Every row comes from one small tree of marks. Brackets hold a mark, then the marks that hang from it, in the order of their numbers. Every link used is in the known rows. Which tree was each row made from?
Each row is shifted at random along 7 fixed directions that mean nothing.
Known rows:
{K412 {K369 {K827 K128}} {K454 K900 K948}}: [ 2.14 -0.82  3.44 -3.14  2.20  2.77 -1.16 -1.03  1.08  3.52  1.11 -0.30
 -6.79  4.20  2.62 -1.53  4.30  0.84 -2.68  0.20  3.13  0.10  1.26  0.61
  0.10 -1.64  0.20 -1.12 -3.25 -1.20  1.41 -3.73 -1.07 -1.06 -1.59 -2.29
 -2.87 -2.80  0.85 -2.71 -0.86  2.96  1.80]
{K827 K128 {K412 K369 K454} {K948 {K567 K731}}}: [ 0.85  0.20 -1.53  0.25 -0.87 -1.59  1.58 -1.22 -4.01 -0.17  2.26  3.07
 -1.09  2.02  2.52  2.23  2.72 -3.63  0.61  0.36 -0.99  1.53 -1.20 -2.40
 -0.92  1.42  0.79  0.10 -2.55 -2.72  1.14 -0.73 -0.06 -1.53  0.14  0.60
 -1.08  0.24 -1.70 -3.80 -0.04  0.62 -1.14]
{K454 {K128 K412} {K827 K948}}: [ 1.01 -0.42  2.74 -0.29 -1.12  1.04 -1.98 -3.83  2.54  2.33 -0.20 -0.88
 -1.79  0.63  2.29  0.35  3.24  4.03 -1.31 -0.08  2.41  2.30 -0.72 -0.28
  0.01 -1.22  1.84 -1.28  1.68 -2.77 -0.07 -0.96 -1.23 -2.38 -0.27 -2.22
  2.07  2.54 -0.95 -0.83  1.40  2.14  2.56]
{K567 {K128 K412 {K948 K369 K827}} K731}: [-0.56  1.41 -1.48  0.69  2.19 -1.84  2.06  1.73  1.57  0.10 -1.86 -0.97
  0.41 -2.81  2.45 -0.55  0.31 -0.73  2.03 -0.02  0.38  1.65 -2.15  1.17
 -2.32  0.73  1.44  0.73  3.67 -0.84 -2.05 -0.27  2.25  1.61 -3.74 -0.12
  2.10  3.47 -2.51 -0.41  0.92  0.99 -0.17]
{K827 {K128 {K412 K454}} K948}: [ 2.03  0.14 -0.63  0.03 -0.73 -0.26 -1.72 -0.13 -2.95 -0.26 -0.39  2.45
 -2.06  1.00  2.60  0.72  2.52 -1.21 -0.22 -0.19 -0.70  3.41 -1.92 -1.11
  0.98  1.58  0.71 -1.90  0.75 -2.23 -0.58  0.00 -2.80 -1.41 -0.49  0.43
  0.07  0.76  1.63 -1.18  2.29  2.56  1.00]
{K128 {K412 {K369 {K454 K948}}}}: [ 1.22  1.93 -5.27 -0.34 -0.36 -1.18  3.98  3.60 -2.04  1.19  0.31  0.13
  2.42  1.23  3.24  2.66  0.96 -1.48  1.55  0.68 -1.94  1.71 -1.10 -2.66
 -1.48  1.88  2.42  1.60  3.39 -0.32 -1.78  2.49  1.35 -0.48  0.30 -1.31
  1.18  2.70 -1.84  0.77 -1.05  2.31  0.93]
{K567 {K128 {K412 {K369 {K454 K900}}} K948} K731 K827}: [-0.12 -0.39 -1.34 -0.85  3.55 -0.60 -0.41  2.89  0.29  0.13  0.99 -1.37
 -0.04  2.98  0.32  1.25 -0.88 -3.74 -0.18  0.87  1.02 -1.79  0.96 -0.09
  1.79  0.25  1.21 -0.24 -1.44  2.90 -0.18 -1.35  1.91  3.03 -2.85  1.18
 -2.37 -1.00  2.29 -2.95  0.77  0.15 -2.94]
{K128 {K412 {K369 {K827 {K948 K567}}} {K454 K900}}}: [-1.74  1.53 -0.18  1.28 -0.87  0.52  1.23 -1.62  0.17  0.71  2.90  2.28
  1.14 -1.03 -0.55  1.66  0.63 -1.07 -3.46  0.83 -0.23 -0.23  1.21 -0.38
 -0.35  0.97  1.52  0.68 -1.00 -2.05 -0.49  0.47  1.35 -2.33 -0.41 -1.81
  0.18 -1.34 -0.85  0.42  0.22 -1.37 -0.76]
{K900 K128 {K454 K369} K567}: [ 0.32  6.84  0.85  1.57 -3.00 -4.56 -0.53 -2.30 -2.95 -0.01  3.52  2.72
  2.45 -3.41 -2.00 -0.53  2.02 -1.46  1.87  0.93  0.48  2.76 -1.65  0.91
 -5.32  5.91  1.43  0.44  5.67 -5.27  1.16  0.54 -0.75 -3.31  2.46  2.24
 -2.68  0.29 -0.55  2.93  1.87  0.02  0.04]
{K567 {K128 {K948 {K369 {K454 K412}}}}}: [-4.92  2.45  0.84  2.73 -3.91 -3.67  2.45 -3.99  0.39 -0.27  6.25  1.85
  5.22 -4.60 -1.82  2.64 -1.22 -0.58 -2.27  1.87 -0.16 -2.33 -0.03 -0.31
 -5.87  3.46  2.00  4.14 -2.11 -2.61  0.48  3.48  3.36 -0.97  1.36  1.07
  1.82 -0.77 -4.36  1.87 -0.06 -5.75 -2.87]
{K128 {K948 {K567 K731 K827}}}: [-0.43  0.58 -2.32  2.06 -0.84 -1.33  1.82  1.21  0.35  0.16  1.63 -0.10
  2.89 -1.96  2.74  1.28 -1.29 -0.68 -0.55  1.83 -0.70 -0.06 -0.83 -1.77
 -1.51  3.38  1.44  1.70  0.53  0.98 -1.67  3.34  1.97  0.93 -0.89 -0.48
  5.09 -0.58 -0.67  1.31  1.99 -0.23 -0.86]
{K827 {K128 {K948 K567}} {K412 {K454 K369}}}: [-0.33  0.65 -2.12  2.02 -0.72 -1.80 -1.02 -0.77 -3.04 -2.40  0.55  3.93
  1.42 -0.06 -0.59  2.02  0.16 -4.37  0.75  0.11 -2.24  3.11 -1.18  0.09
  1.62  2.18  0.86 -1.11  1.11 -3.07 -0.52  0.31 -1.38 -1.64 -0.38  1.33
 -0.67  2.07  1.06 -1.12  1.59 -0.64 -1.67]
{K900 {K567 K731} {K948 K369}}: [ 1.76  0.24  2.44  0.51  3.26  1.38 -1.94  0.55 -0.57 -0.13  0.30  1.66
 -2.45  1.03  2.03 -1.01  0.17 -2.08 -1.99  2.49  1.05 -0.39  1.81  0.48
  2.14  2.89 -1.89 -1.88 -0.50  2.00  0.94 -2.50 -0.10  0.21 -2.76 -0.81
 -2.85 -3.39  4.73 -0.49  0.92  3.12  1.53]
{K827 {K948 {K369 K412} {K567 K731}}}: [-3.12  0.27  4.06  2.60  2.48 -0.11 -0.19 -2.79 -0.75 -1.10  0.67  4.46
 -2.13 -3.24 -0.35 -1.05 -0.52 -2.32 -0.89 -0.12 -0.20 -0.99  0.66  4.14
 -1.23  0.83 -0.65 -0.19 -1.29 -1.89  0.92 -2.42  0.59 -1.19 -3.84  0.37
 -2.76 -0.06 -1.21 -0.96 -0.52 -2.46 -0.88]
{K128 {K412 K369 {K454 K827 K900}}}: [ 1.36  1.41  1.37 -0.59  0.70  2.23 -1.73 -1.56  2.91  2.15 -0.17 -1.74
 -2.87 -2.86  1.70 -3.05  2.69  4.33 -4.13 -1.48  2.39  3.45 -1.48  0.67
 -2.20 -0.27  1.74 -0.83  2.80 -3.17 -2.29  0.02 -1.98 -1.68 -1.58 -2.75
  3.94 -1.96 -0.08  2.15  3.77  2.93  2.40]
{K948 K369 {K567 {K128 K412}} K827}: [-0.76 -0.69 -2.58  2.87 -3.23 -2.48 -0.03 -2.53  1.23 -0.14  5.68  0.02
  4.75  0.67  1.00  3.89 -2.01 -0.26 -1.04  3.79  0.02  0.70  0.57 -3.32
  2.79  2.91  1.95 -0.01 -2.99  1.38  1.42  3.02  1.03 -1.39  0.92 -1.05
  4.15 -0.36  0.43 -0.26  2.10 -3.14 -3.85]
{K454 K369 K412 K827 K900 K948}: [-1.60 -1.74 -2.43  2.42 -2.34 -0.42  1.96 -1.19  2.87 -0.37  3.24 -2.44
  8.42  0.50 -2.09  3.89 -4.77 -1.31 -2.22  1.75 -1.21 -0.72  0.44 -1.64
 -1.76  2.44  3.67  4.10  0.50  1.28 -2.87  3.62  2.15  1.56  0.59 -0.58
  7.17 -1.65  0.18  2.10  2.61 -0.50 -1.11]
{K454 {K128 K412} K369 K827 K900}: [ 2.16 -1.45  1.64 -2.27  1.37  2.66 -1.01 -0.39  4.72  3.50  0.39 -4.89
 -2.09  2.38  1.80 -0.33  1.04  1.72 -0.65 -1.46  2.02  0.15 -0.20  1.21
 -1.66 -1.22  2.00 -0.28  0.12 -0.14 -1.33 -1.75  0.06  0.77 -1.39 -1.43
  2.35 -1.63  0.38 -0.81  0.54  4.12  2.60]
{K567 {K128 {K412 K454}} K731 {K827 {K948 K369}}}: [-1.12 -0.93  0.75 -0.29  3.03 -0.63  1.04 -0.02  0.94  0.09 -0.37 -0.61
 -0.91  0.40  2.22  0.00  0.45 -0.20 -1.26  1.18  1.96 -0.70  0.15 -0.86
 -0.35 -0.27  0.81  0.35 -0.71  0.65 -0.13 -1.24  2.44  1.95 -3.56 -0.89
  0.32  1.46 -1.17 -3.08  1.12 -0.37 -1.25]
{K128 {K412 {K369 K827} {K454 {K900 K567 K948}}}}: [ 1.64  3.30 -3.25  0.60 -2.99 -1.80 -0.66  0.02 -1.39  1.25  4.33  0.03
  3.12  0.41  0.04  1.90  1.12  0.28 -2.34  2.28  0.31  2.88 -0.69 -3.57
 -0.42  4.17  3.33  0.71  1.60 -0.88 -0.60  2.86 -1.41 -2.12  2.67 -0.50
  2.42 -2.67  1.50  2.51  3.04  1.16 -1.24]
{K454 K128 {K412 K369} {K827 {K948 {K567 K731}}} K900}: [ 0.62 -0.73 -1.35  0.56 -1.81 -0.62  1.45 -2.93  3.25  1.53  0.96 -2.82
  3.88  2.30  0.63  2.22  0.25  1.53  0.47  1.53  1.89  2.66 -0.90 -2.65
 -0.29 -0.49  4.04  1.19  2.58 -1.69 -0.90  0.39  0.92 -0.80  0.35 -2.09
  5.73  3.08 -1.80 -1.05  2.27  1.53 -0.17]
{K412 {K454 K128 K369 K827 K900}}: [ 1.00 -0.88 -1.47 -1.33  0.58  0.93  3.73  1.42  1.51  1.78  0.04 -1.31
  0.10  4.79  1.74  2.31  1.04 -1.42  1.63  0.57 -0.14  0.36  1.24 -1.29
  0.03 -1.52  2.11 -0.30  1.82 -0.81 -0.42 -0.96  2.48 -0.50 -0.83 -2.53
 -0.14  3.62 -1.04 -1.98 -1.12  1.89  1.00]
{K369 {K454 {K128 {K948 {K567 K731}}} K412 K900} K827}: [-2.66 -0.86  0.10 -1.77  2.45  0.80  0.51 -0.32  3.14  1.26 -1.83 -0.80
  1.16 -0.43  0.16 -1.33 -2.69  0.80 -3.89  3.16  1.66 -0.63  0.05  0.71
 -0.15  0.50  1.48  3.27  1.08  0.58 -2.48  0.12  1.58  2.21 -2.94 -2.50
  3.58  0.30 -0.05  1.02 -0.80 -0.66  0.97]
{K412 K369 {K454 K128 K900 {K948 {K567 K731 K827}}}}: [-2.39  0.43 -0.41  3.32 -3.71 -2.09  0.37 -4.67  0.97 -0.89  6.73  1.05
  5.12  1.25 -3.69  3.21 -1.27 -1.82 -2.40  2.86  1.05  0.60  2.04 -2.34
  0.92  1.76  3.50  0.61 -1.81 -1.58  1.71  2.06  0.98 -2.05  1.53 -0.31
  2.15 -1.10  0.47 -0.08  3.01 -4.40 -5.53]
{K412 {K454 K128 K369 {K827 {K948 K567}}}}: [ 0.03 -0.04 -0.88 -0.09 -2.79 -1.07  3.79 -1.24  0.70  2.05  3.25 -0.85
  1.63  2.02  2.39  2.70  1.54 -0.60  0.80  0.99 -0.13 -0.14  0.15 -2.59
 -3.10  0.99  2.70  1.99 -0.95 -1.82  0.26  1.53  2.57 -0.92  0.94 -1.65
  2.82  1.44 -3.45 -0.90 -0.46  0.21  0.10]
{K827 {K128 {K412 {K454 {K900 {K567 K731}}}}} {K948 K369}}: [ 0.94  1.24 -2.44  1.04 -2.15 -2.20 -0.50 -0.83 -2.27 -0.66  2.30  0.95
  2.33 -0.99  0.92  1.53  0.25 -2.48 -0.19  1.03 -1.18  2.81 -2.45 -2.09
 -1.36  4.37  1.83  0.84  0.01 -1.65 -1.12  1.99 -1.02  0.01  0.36  1.46
  3.49 -1.45  0.40 -0.18  2.63  0.64 -1.33]
{K827 {K128 K412 K948}}: [-0.46 -0.22 -0.05  1.70 -0.81  1.13 -2.79 -1.87 -0.34 -1.30 -0.12  2.88
  1.12 -1.11  0.50  1.71  0.16 -0.42 -3.71  0.90 -0.65  1.79  0.17 -0.58
  3.32  1.58 -0.35 -1.85  0.68 -1.46 -1.38  1.02 -1.17 -1.93 -0.84 -1.06
  1.05  0.35  2.87  0.41  1.88  0.02  0.85]
{K900 {K454 K948} {K567 {K128 K412}}}: [ 1.84  1.57 -5.15 -0.34 -1.69 -1.88  3.46  3.21 -2.04  0.18  2.53 -0.78
  5.32  2.37  2.74  3.65 -1.06 -3.24 -0.40  4.18 -1.42  0.16 -0.11 -5.67
 -0.84  5.60  1.06  2.24  0.98  2.23 -0.80  3.18  2.63  1.63  1.48 -0.45
  1.73 -1.32  1.90  0.98  0.16  3.33  0.67]
{K567 K128 K731 {K827 {K412 K454} {K948 K369}}}: [ 2.05 -3.05  1.92 -2.17  1.34 -0.16 -3.44 -3.33  1.73  2.19  2.17 -3.36
 -3.78  3.01  5.01 -0.76  2.63  5.35 -3.94  2.47  5.17  1.11 -0.87 -4.28
  1.00  0.23  1.02 -0.90 -4.42  1.77  2.07 -0.50 -1.37  1.02 -0.68 -1.69
  3.13 -2.00  0.48 -4.20  3.08  0.86 -1.06]
{K900 {K454 {K369 K412}} {K948 K827}}: [-2.48  2.03  2.46  1.86  0.18 -1.03  0.27 -3.24 -0.46 -0.44  1.43  4.04
  1.81 -1.70 -1.29  0.58  0.00 -1.01 -2.60  2.92  1.04 -0.20  1.83  1.31
 -0.27  2.37 -0.34  0.79  1.62 -1.99  0.95 -1.66  1.77 -2.53 -1.28 -1.73
 -3.37  0.58  0.00  0.95 -0.57 -1.31  0.99]
{K948 {K827 K128 K412}}: [ 1.85 -1.67  1.31 -0.09 -0.10  0.83 -3.49 -2.19 -0.80  0.76  1.40  1.64
 -3.31  1.82  2.73  0.28  1.50  1.79 -3.21  1.23  1.03  1.86 -0.63 -0.88
  2.27  0.60 -0.35 -2.38 -2.16 -0.41  0.80 -0.85 -3.07 -2.30 -0.29 -0.96
  0.48 -2.01  2.60 -1.39  2.42  1.20  0.95]
{K454 K128 K369 K412 {K948 K827}}: [ 1.15 -2.06 -0.77  0.32  1.75  0.27  0.60  1.85  2.23 -0.03 -1.21 -2.27
  1.48  1.38  0.93 -0.15 -2.40 -2.16  0.90  0.10 -0.29  1.35 -1.09  1.43
 -1.16  1.20  2.01  1.40  1.85  1.24 -2.72 -0.36 -0.13  2.57 -3.14 -0.04
  3.94 -0.72  1.72  1.09  2.49  4.11  1.30]
{K412 {K454 K128 K369 K827}}: [-1.64 -0.30  2.80  1.39 -1.25  0.74 -2.53 -5.28  2.76 -0.30  0.98  0.71
  0.87 -1.49 -1.40 -0.87  0.27  3.53 -4.74  1.03  2.14  2.58  0.76 -0.11
  0.63  0.08  1.78 -0.97  2.24 -3.35 -0.54  1.05 -1.35 -2.81 -0.60 -2.84
  3.54  1.19  0.73  1.82  3.78 -1.96  0.00]
{K567 {K128 {K412 K369 {K454 K900}}} K731 {K827 K948}}: [-1.91  0.90 -2.74  2.91  2.39 -3.01 -0.34  2.01 -2.81 -4.18 -0.12  2.83
  4.05  0.38 -3.52  1.44 -3.12 -6.02  0.18  1.13 -1.11  1.37 -0.19  0.00
  2.18  1.82  2.31 -0.59  2.84  0.45 -1.48  0.07  0.20  1.66 -3.04  2.82
 -0.98  1.50  3.11 -0.98  5.04 -2.18 -5.44]
{K948 {K567 K128} {K827 {K412 K369 K454}}}: [-1.02  0.34 -0.95  2.31 -0.53 -1.79  0.25 -0.82 -1.39 -1.35  4.05  2.73
  0.95 -0.26 -0.54  0.91 -1.38 -3.30 -1.86  1.65 -0.64  0.47  0.00 -0.37
  0.04  2.19  0.91 -0.05 -2.74 -0.59  0.63  0.42 -0.18 -0.99 -0.97  0.76
  0.46 -2.96  1.23 -0.04  3.19 -1.81 -3.28]
{K412 {K369 {K827 K128 K948}}}: [ 2.94  0.14 -3.34 -0.10  0.99 -0.64 -1.77  1.75 -4.24 -0.70 -2.12  3.58
  0.24  5.02  2.49  2.20  1.72 -1.27  0.54  2.35 -0.69  4.21 -0.40 -3.14
  5.56  1.38  1.00 -2.58  3.40 -0.03 -0.31  0.05 -2.98 -2.61 -0.08 -1.26
 -1.13  4.01  3.31 -1.28  1.62  2.04  0.20]
{K369 {K412 {K454 K900}} {K827 K128 {K948 {K567 K731}}}}: [-0.24 -2.14  3.21 -3.89  4.50  2.44 -0.25  1.17 -1.10  2.50  0.38  1.09
 -6.76  2.98  2.62 -2.07  0.46 -2.25 -4.13  1.01  1.26 -3.20  0.84  1.65
 -1.24  0.06 -0.93  1.57 -6.37  1.59  0.31 -4.03 -0.07  2.22 -3.75 -0.37
 -3.33 -5.89  1.14 -2.74 -2.44  1.85  1.38]

Which tree is each row?
[ 1.08 -1.46 -0.48 -2.31  0.76 -1.48 -3.24 -0.89  0.86  2.03  1.58 -2.98
 -0.93  4.49  0.03 -0.76 -1.10  0.83  0.48  2.23  2.54  2.56 -1.22 -0.06
  1.51  0.64  3.86  0.67  0.30  1.37  1.03 -0.41 -3.51  1.64 -0.12  0.76
  1.18 -0.08  2.24 -0.80  1.09  0.83 -2.10] => {K369 K412 {K454 K128 K827 K900 {K948 {K567 K731}}}}
[ 1.65 -1.52  4.50 -0.49  3.42  1.37 -4.01 -1.40  0.83  1.44 -1.07 -0.34
 -6.17  0.50  3.61 -3.08  2.25  3.60 -2.26  0.06  3.56  0.86 -0.49  1.03
  0.69 -0.40 -0.05 -2.57 -0.29  0.62  0.72 -2.15 -2.42  0.03 -3.08 -0.82
  0.24 -1.21  1.95 -1.95  3.38  1.83  0.95] => {K567 K731 {K827 K948}}
[ 1.04  1.41  0.66 -1.93  2.70 -1.05 -3.49  0.57 -1.94  1.32 -0.93  0.85
 -4.48  0.98  0.46 -3.07  0.98  1.92  0.50  0.21  1.67  3.84 -2.17  2.45
 -0.02  0.61  2.18 -1.51  3.92 -1.33  0.55 -1.26 -5.03 -1.11 -0.88  0.89
 -2.82  1.44  1.68  0.76  1.11  0.82 -0.13] => {K369 K412 {K454 K900}}
[-0.02 -1.09  1.23 -1.15  2.57  3.30 -1.25 -1.62  2.45  1.08 -1.97  1.01
 -2.07  0.68  2.73 -1.27  1.19  2.21 -5.22  2.20  2.28  0.89  1.52 -0.49
  3.27 -0.55 -0.98 -1.09  0.24 -0.39 -0.93 -0.87  0.35 -1.38 -2.98 -4.97
  1.15  0.25  1.72  0.00 -0.10  1.08  2.83] => {K412 {K369 {K454 {K128 {K948 K827}}}}}
[ 0.65  0.60 -0.03 -1.60  1.30 -0.33  2.53  1.78 -0.96  2.69  0.85  0.51
 -3.24  1.42  3.03 -0.18  1.65 -0.34  0.27  0.53 -0.01 -0.24 -1.00  0.48
 -3.66  0.48  1.45  1.81 -0.60 -0.80 -0.18 -1.09  0.38 -0.03 -0.79 -0.46
 -0.68 -0.60 -2.34 -0.81 -1.48  1.94  1.28] => {K369 {K827 {K412 {K454 K900 {K948 K567}}}}}
[-4.09  1.27  6.77  1.63  0.87  1.79  0.82 -4.90  1.07 -0.58  2.95  5.21
 -0.58 -3.08 -1.33 -0.77 -0.44 -2.91 -6.83  3.26  2.06 -4.83  4.43  2.28
 -1.27  2.06 -3.97  0.81 -3.60 -1.64  1.90 -3.72  4.41 -1.24 -2.99 -2.06
 -5.56 -4.91  1.50 -0.16 -1.68 -1.50  2.24] => {K900 K128 K454 {K948 {K567 K731}}}
[-2.05  0.63  2.27  1.83  1.65 -0.96 -0.27 -3.34  0.96 -0.81 -0.81  2.62
  0.34 -0.78 -0.53 -0.73  0.14  0.04 -0.57  2.56  1.95  2.24  1.04  1.34
  1.78  0.03  0.80 -0.54  3.17 -2.26  0.95 -2.40  0.42 -1.74 -2.85 -2.09
 -1.24  4.19 -0.43 -0.51  0.48 -1.05 -0.36] => {K900 {K948 {K369 {K412 {K454 K128 K827}}} {K567 K731}}}
[-1.37 -0.50  1.55 -2.15  2.83  1.91 -1.39 -1.22  1.04  1.61 -3.07  0.98
 -1.78 -2.52  3.34 -2.98 -0.05  4.31 -6.94  2.71  2.17  0.73 -1.11 -0.21
 -1.08  1.65 -0.48  2.68  0.52 -0.54 -2.73  0.26 -0.75  0.25 -2.83 -3.56
  3.94 -1.28 -0.50  2.08 -0.36  1.05  3.93] => {K369 K412 {K827 {K128 {K948 K567}}}}
[-1.44  0.82  3.62  0.50  1.61 -1.19 -0.95 -2.21 -0.02  0.53  1.64  0.75
 -3.38 -2.00 -0.07 -2.19  1.31  1.71 -1.91 -0.65  2.18  0.23 -0.84  1.86
 -3.90 -0.21  1.46 -0.04  0.43 -2.38  0.57 -1.45 -0.67 -0.66 -1.82  0.78
 -0.56 -0.82 -1.59 -0.73  2.68 -1.39 -1.36] => {K567 K731 {K827 {K412 {K454 K128}}}}
[ 2.17  1.39 -2.71  0.44 -0.98 -0.47  0.62  1.77 -0.53  0.91  0.90  0.17
  0.74  2.35  1.96  3.08  2.26 -2.00  2.42 -0.31 -0.95  2.29 -0.36 -1.19
  1.20  0.79  2.00 -1.74  2.43 -1.01 -0.50  0.22  0.03 -1.77  0.23 -0.30
 -0.87  2.50  0.61 -0.43  0.11  2.92  0.36] => {K454 {K128 {K412 K369} K948}}
[-1.36 -0.60  1.38 -0.96 -1.73 -0.14  0.18 -4.71  1.08  2.44  3.57  0.18
  0.00 -0.06  2.58  1.46  1.51  3.69 -3.84  2.23  1.56 -0.75  0.34 -2.11
 -1.77  0.73  0.63  1.98 -3.05 -1.63  1.21  1.33  1.10 -2.05  1.14 -2.89
  2.18 -0.01 -3.34 -1.06 -1.88 -2.60  0.79] => {K948 {K369 {K454 {K827 K128 K412}}}}
[-1.88  2.77  3.01  1.92  0.91 -2.02 -3.40 -2.83 -2.31 -2.44 -0.37  4.53
  1.55 -3.02 -3.88 -1.76 -0.83 -2.65 -1.82  0.97  0.42  2.25 -0.41  3.56
 -1.09  3.30  0.19  0.42  4.29 -3.51 -0.65 -1.93 -2.10 -1.31 -1.87  1.65
 -3.07 -0.23  2.52  2.31  2.84 -0.44  0.35] => {K900 {K454 {K369 K412} {K827 K128}} K948}
[-0.30  0.23 -0.50  0.95  0.89 -1.29  1.99  1.01 -3.23 -0.68 -1.31  3.62
  0.48  1.30  2.23  1.88  0.78 -2.10  0.97  1.32 -1.08  0.11 -0.55 -0.86
 -0.60  1.16  0.32  0.33  1.71 -1.21 -0.59 -0.14  1.11 -0.70 -1.32  0.06
 -0.79  3.55 -1.06 -1.75  0.47  0.13  0.67] => {K567 {K827 K128 K948}}
[-0.31  1.77 -2.12  1.19 -3.01 -3.12  0.02 -2.21 -2.27 -0.47  3.34  2.82
  5.16  1.16  0.10  3.37 -0.37 -1.10 -1.47  4.64  0.13  1.30  0.21 -3.30
  0.66  4.21  0.98  1.72  1.07 -0.69  0.78  1.61  0.42 -1.81  2.18 -0.57
  0.05  0.77  0.65  0.60  0.51 -1.02 -0.40] => {K900 K128 {K948 {K369 {K454 {K827 K412}}}}}
[-0.55  3.68  2.35  1.14  1.94 -1.38  1.08 -0.91 -1.79 -0.68 -0.86  4.54
 -0.94 -1.29 -0.43 -1.16  1.59 -3.20 -0.47  2.55  1.22  0.74  0.59  1.99
 -1.17  2.16 -1.17 -0.23  3.73 -3.03  0.69 -4.24  1.65 -1.57 -2.41 -0.36
 -5.20  0.97  0.63 -0.57  0.30  1.86  1.89] => {K900 K128 {K567 K731} {K948 {K827 {K412 K454}}}}
[ 0.34  1.52  4.36 -1.18  4.47  1.66  0.19  0.49  1.31  1.58 -0.66  0.28
 -4.30 -1.62  0.45 -3.67  0.46 -2.32 -0.57 -0.45  1.49 -1.10 -0.24  5.45
 -4.77  1.59 -1.17  1.13  0.21 -1.24 -0.51 -4.69  0.54  1.54 -4.03  0.63
 -3.40 -4.10  0.46  0.26 -1.30  3.92  3.22] => {K454 {K900 K128 K567} {K948 {K369 K412}}}
[ 2.82  0.68 -2.04 -1.70  1.43 -0.53 -1.34  1.51 -2.89  0.79 -0.68  1.21
 -3.17  1.51  3.68 -0.40  2.67 -2.31  1.15 -0.43 -0.47  2.97 -2.67 -0.21
 -0.16  1.72  0.19 -0.53 -0.10 -1.70 -0.56 -0.95 -2.36 -0.19 -0.87  0.79
 -0.75 -0.33  0.62 -1.82  0.05  3.48  1.18] => {K827 {K128 {K948 K567}} {K412 {K369 K454}}}
[ 0.41  1.42  1.19 -0.29 -0.78 -0.04  0.96 -0.58 -1.38  0.80  2.23  2.75
 -0.19  2.51  0.61  2.05  1.50 -2.16 -0.92  1.70  0.13 -1.09  2.07 -0.56
  0.30  0.95 -0.84 -1.02  0.55 -1.18  1.40 -1.88  1.56 -2.23  0.18 -1.12
 -4.94  0.21  1.45 -0.94 -0.90  0.88  1.67] => {K900 K128 {K454 K827}}
[ 2.36 -1.24  1.28 -2.17  2.13  0.69 -0.62 -0.54 -0.31  2.14 -0.02 -0.18
 -4.33  3.95  4.04  0.13  3.43  1.35 -0.79  1.29  2.45  0.97 -0.20 -1.42
  0.66 -0.76 -0.05 -1.19 -1.37 -0.60  1.26 -2.95 -0.39 -0.60 -1.03 -1.65
 -1.64  0.54 -0.06 -4.01 -0.04  2.82  1.72] => {K567 {K827 K128 {K412 {K454 {K900 {K948 K369}}}}}}
[ 5.63 -4.48  0.69 -4.36  4.49  3.43 -4.84  1.26  1.53  3.08 -2.58 -4.19
 -7.34  5.42  8.13 -1.88  3.18  4.60 -3.36  1.12  4.06  1.87 -1.13 -3.31
  4.21 -0.84 -0.94 -3.05 -2.49  3.76 -0.19 -2.14 -2.93  2.10 -2.53 -2.69
  2.49 -2.46  4.21 -4.38  2.17  6.47  3.21] => {K567 K731 {K827 {K128 K948} K412}}
[ 0.86  2.08  0.22  0.66  0.37 -1.62 -1.04 -0.71 -0.82  1.12 -0.46  2.37
 -2.54  0.19  1.86  0.70  3.88  0.60  2.98 -0.11  0.40  3.48 -1.01  1.52
  1.05 -0.12  1.51 -2.11  3.37 -3.20  0.90 -1.54 -1.24 -3.26 -0.59 -0.72
 -2.64  5.47 -1.76 -1.38 -0.64  0.16  0.00] => {K128 {K948 {K369 {K827 {K412 K454}}}}}
[-2.70 -0.91 -0.02  3.06 -3.05 -1.47  0.69 -3.73  1.02 -0.89  6.16  1.14
  4.08  0.32 -2.72  2.82 -2.68 -3.31 -2.27  2.32 -0.40 -0.90  1.69 -0.60
  0.11  2.43  2.23  1.36 -3.73 -0.57  0.98  1.89  1.56 -0.50  0.29  0.25
  2.51 -2.70  0.57 -0.38  1.94 -4.20 -4.42] => {K412 {K454 K369 K900 {K948 {K567 K731} {K827 K128}}}}
[-0.75  0.27 -0.25  0.13 -1.27 -0.47  3.18 -3.01  0.06  2.05  2.72  0.86
  1.12  1.38  3.10  3.14  2.13  1.63 -1.21  3.04  1.03 -0.24  1.05 -3.50
 -0.67  1.18  1.26  1.15 -1.15 -1.11  1.76  0.48  3.00 -2.40  0.86 -3.28
  0.39  2.56 -3.74 -2.33 -2.78 -1.15  0.31] => {K827 {K948 {K369 {K412 {K454 {K900 {K567 K731}}}}}}}
[ 1.48  0.50 -1.66 -1.35  4.40  0.01  3.09  5.87 -2.07  0.16 -3.23  0.39
 -2.90 -0.42  3.63 -2.36 -0.03 -1.98  0.58 -0.89 -1.28  0.83 -2.59  0.97
 -4.77  1.10  0.46  1.41  3.14 -0.07 -3.47 -0.76  0.25  2.48 -3.85  0.42
  1.20 -0.62 -0.51  0.76  1.96  4.43  2.44] => {K567 {K827 {K412 {K454 K128}}}}
[ 1.92  0.39 -0.62  0.85  0.86  0.01 -2.40 -0.19  2.50  1.25 -0.52 -1.27
 -2.66  0.09  2.32 -0.47  2.45  0.00  2.22 -0.83  1.29  4.10 -0.79  1.56
  3.77 -0.44  1.97 -3.45  2.39 -1.23 -0.06 -1.34 -1.21 -1.08 -2.50 -1.42
  0.81  2.86  1.10 -1.55  2.01  2.17 -0.67] => {K128 {K412 {K454 K369}} {K948 {K567 K731} K827}}
